Below are the code and all the weights of a small trained network. Each question names an input and a class and asks about switching units off, where a switched-off unit gives its printed mean instead of its output.

import numpy as np


def w(rows, s, z=0):
    codes = np.array(rows[::2]) - 128.0
    scale = np.full(codes.shape[1], s)
    scale[-1] = z or s
    return codes * scale


def f(y):
    return y / 2 * (1 + np.tanh(0.7978845608 * (y + 0.044715 * y**3)))


def log_softmax(a):
    a = a - a.max(-1, keepdims=True)
    return a - np.log(np.exp(a).sum(-1, keepdims=True))


def net(x, mask):
    res = np.array(x, float).reshape(1, 5) / 4 @ E
    y = f(res @ A[0][:, :-1].T + A[0][:, -1])
    res = res + np.where(mask, y, B[0][:, -1]) @ B[0][:, :-1]
    return log_softmax(res[-1] @ U[:, :-1].T + U[:, -1])


A, B = {}, {}
E = w([
[181,155,117],'x0',
[98,191,187],'x1',
[76,197,190],'x2',
[254,66,241],'x3',
[65,74,163],'x4',
],0.009)
A[0] = w([
[9,204,114,169],'neuron 1',
[196,187,170,146],'neuron 2',
[185,53,133,83],'neuron 3',
[133,67,64,153],'neuron 4',
[167,139,139,2],'neuron 5',
[134,143,163,57],'neuron 6',
[205,181,94,116],'neuron 7',
[139,127,188,67],'neuron 8',
[155,9,134,131],'neuron 9',
],0.011,0.0061)
B[0] = w([
[26,145,140,255],'neuron 1',
[214,196,110,191],'neuron 2',
[128,121,165,192],'neuron 3',
[138,2,175,193],'neuron 4',
[130,125,62,124],'neuron 5',
[152,101,161,127],'neuron 6',
[175,183,49,168],'neuron 7',
[167,151,143,148],'neuron 8',
[151,89,203,217],'neuron 9',
],0.0098,0.01)
U = w([
[160,147,202,68],'0',
[60,134,129,132],'1',
[147,62,200,208],'2',
[88,95,174,115],'3',
[200,198,106,172],'4',
[105,7,94,1],'5',
],0.015,0.0067)

Each question gives the input, the list of numbers given to net, and the class t.
The units are the neurons (one row each of A and B). Each row of codes is followed by its name. A weight is (code - 128) times the scale printed after its matrix; where a second scale follows, it is the last column's (A, B and U).
mask holds one flag per neuron, in row order. A switched-off neuron (its flag False) gives its mean, the last column of its row in B, instead of its output. The means were averaged over made-up inputs and are rounded, as every weight is.
A unit's drop is (log p(t) with every unit on - log p(t) with that unit switched off) / (log p(t) with every unit on - log p(t) with every unit switched off).
The circuit of an input: a set's keep is (log p(t) with only the set's units on - log p(t) with every unit switched off) / (log p(t) with every unit on - log p(t) with every unit switched off). Starting from all 9 units, units are removed one at a time, each time the one whose removal leaves the highest keep (on an exact tie, the one counted first), for as long as the keep stays at least 0.8.
units of the circuit, in order: the units of the circuit, biggest drop first
unit that matters most: the unit with the biggest drop
top k neurons: the k neurons with the biggest drops, biggest first
drop of u: that unit's drop, to one decimal
input [-6,0,7,2,8], class 1: units of the circuit, in order : neuron 4; neuron 9
input [-4,-1,7,6,-5], class 4: unit that matters most : neuron 2
input [-3,-2,4,7,-5], class 4: units of the circuit, in order : neuron 2; neuron 4
input [4,0,-2,-8,-8], class 1: top 2 neurons : neuron 1; neuron 2
input [2,-6,-1,-3,-6], class 5: top 3 neurons : neuron 4; neuron 2; neuron 8
input [8,-4,-6,7,-5], class 4: top 2 neurons : neuron 7; neuron 2
input [8,-5,-8,-7,-6], class 5: top 2 neurons : neuron 4; neuron 2
input [2,1,-7,7,-7], class 4: top 2 neurons : neuron 7; neuron 2
input [7,-4,7,7,5], class 0: top 3 neurons : neuron 2; neuron 4; neuron 8
input [-3,0,4,2,3], class 1: top 3 neurons : neuron 4; neuron 9; neuron 3
input [-1,6,7,1,-4], class 4: drop of neuron 9 : 0.3
input [-4,-6,7,3,-5], class 4: drop of neuron 4 : 0.2
input [5,-1,-4,-4,0], class 5: drop of neuron 4 : 0.4
input [-5,6,-8,3,-7], class 4: top neuron : neuron 7
